Here is a tiny trained network, its code and every weight. The questions are about switching its units off for an input and a class, where a switched-off unit gives its printed mean instead of its output.

import numpy as np


def w(rows, s, z=0):
    codes = np.array(rows[::2]) - 128.0
    scale = np.full(codes.shape[1], s)
    scale[-1] = z or s
    return codes * scale


def f(y):
    return np.maximum(y, 0)


def log_softmax(a):
    a = a - a.max(-1, keepdims=True)
    return a - np.log(np.exp(a).sum(-1, keepdims=True))


def net(x, mask):
    res = np.array(x, float).reshape(1, 8) / 4 @ E
    y = f(res @ A[0][:, :-1].T + A[0][:, -1])
    res = res + np.where(mask, y, B[0][:, -1]) @ B[0][:, :-1]
    return log_softmax(res[-1] @ U[:, :-1].T + U[:, -1])


A, B = {}, {}
E = w([
[25,67,140,109,212,138,53,145],'x0',
[125,254,199,122,154,60,162,105],'x1',
[158,99,171,127,186,147,202,113],'x2',
[64,173,83,66,143,144,126,90],'x3',
[156,136,174,62,58,148,126,84],'x4',
[129,82,205,176,149,92,74,51],'x5',
[120,111,203,67,149,76,182,104],'x6',
[111,122,130,145,178,209,177,74],'x7',
],0.0088)
A[0] = w([
[162,53,167,157,113,1,112,158,117],'N0',
[185,70,36,134,113,192,100,101,131],'N1',
[126,141,142,151,216,151,95,145,81],'N2',
[168,138,166,51,139,150,241,84,234],'N3',
[164,87,100,214,194,217,138,145,199],'N4',
[105,186,93,119,113,168,169,50,195],'N5',
[198,96,76,138,74,160,155,156,139],'N6',
[86,115,110,185,200,115,95,173,123],'N7',
[121,122,172,195,29,54,161,151,150],'N8',
[91,110,99,97,60,131,131,151,2],'N9',
[80,122,115,119,70,138,92,109,114],'N10',
[92,157,140,14,128,119,166,194,199],'N11',
[31,89,169,72,180,102,89,31,222],'N12',
[129,60,154,138,80,51,199,201,143],'N13',
[128,183,164,98,94,109,243,131,228],'N14',
[154,187,63,180,86,131,86,168,166],'N15',
],0.0089,0.0037)
B[0] = w([
[225,68,202,82,158,103,78,128,190],'N0',
[85,53,52,149,95,196,78,116,201],'N1',
[49,129,72,146,140,83,125,160,164],'N2',
[102,197,155,124,80,140,216,101,225],'N3',
[47,67,132,200,126,158,132,100,208],'N4',
[145,174,128,253,95,108,161,142,194],'N5',
[136,47,142,134,58,163,78,136,187],'N6',
[51,162,157,168,234,105,139,155,186],'N7',
[218,123,174,129,114,122,110,171,183],'N8',
[174,143,102,121,141,127,136,126,152],'N9',
[99,124,139,65,86,102,105,149,163],'N10',
[194,131,35,93,101,97,215,204,196],'N11',
[77,168,105,72,131,71,164,43,246],'N12',
[188,44,172,88,143,125,137,169,171],'N13',
[227,160,167,175,134,134,182,149,215],'N14',
[133,135,89,147,98,138,32,220,189],'N15',
],0.0072,0.013)
U = w([
[108,14,68,133,69,254,132,70,12],'0',
[33,155,88,174,242,82,84,177,178],'1',
[188,200,110,150,86,94,141,134,253],'2',
[223,76,171,82,119,46,51,168,12],'3',
[123,171,36,116,41,156,23,216,75],'4',
[155,150,73,39,113,124,209,204,157],'5',
[103,152,152,41,110,50,69,29,136],'6',
],0.0083,0.0027)

Each question gives the input, the list of numbers given to net, and the class t.
The units are the neurons (one row each of A and B). Each row of codes is followed by its name. A weight is (code - 128) times the scale printed after its matrix; where a second scale follows, it is the last column's (A, B and U).
mask holds one flag per neuron, in row order. A switched-off neuron (its flag False) gives its mean, the last column of its row in B, instead of its output. The means were averaged over made-up inputs and are rounded, as every weight is.
A unit's drop is (log p(t) with every unit on - log p(t) with that unit switched off) / (log p(t) with every unit on - log p(t) with every unit switched off).
The circuit of an input: a set's keep is (log p(t) with only the set's units on - log p(t) with every unit switched off) / (log p(t) with every unit on - log p(t) with every unit switched off). Starting from the 12 units with the biggest drops (on a tie, the unit counted first), units are removed one at a time, each time the one whose removal leaves the highest keep (on an exact tie, the one counted first), for as long as the keep stays at least 0.8.
units of the circuit, in order: the units of the circuit, biggest drop first
top k neurons: the k neurons with the biggest drops, biggest first
drop of u: that unit's drop, to one decimal
input [8,7,-4,-4,3,8,-6,-2], class 6: top 2 neurons	(N12; N0)
input [-1,5,0,5,-6,-5,5,7], class 2: units of the circuit, in order	(N5)
input [-5,4,-5,7,-4,8,-4,-6], class 4: top 2 neurons	(N15; N14)
input [2,1,2,-1,-2,3,-6,-5], class 1: units of the circuit, in order	(N7; N11)
input [-7,-6,-2,7,1,-6,2,-4], class 4: top 2 neurons	(N15; N6)
input [0,-6,1,7,8,5,0,-2], class 6: top 2 neurons	(N12; N4)
input [4,-6,5,-3,-6,-5,7,-1], class 1: top 2 neurons	(N7; N4)
input [-3,2,3,8,8,4,8,4], class 2: top 2 neurons	(N5; N14)
input [-8,-1,6,-6,3,-1,6,-2], class 3: top 2 neurons	(N13; N0)
input [7,-8,7,1,-7,-6,-5,1], class 1: top 2 neurons	(N7; N2)
input [2,8,1,-1,-6,2,3,-8], class 3: drop of N0	0.1
input [5,-4,0,0,-5,5,-5,7], class 1: drop of N7	1.0
input [8,8,4,0,-2,1,6,-1], class 6: drop of N12	1.6
input [7,-7,7,7,-2,6,7,-7], class 6: units of the circuit, in order	(N12)
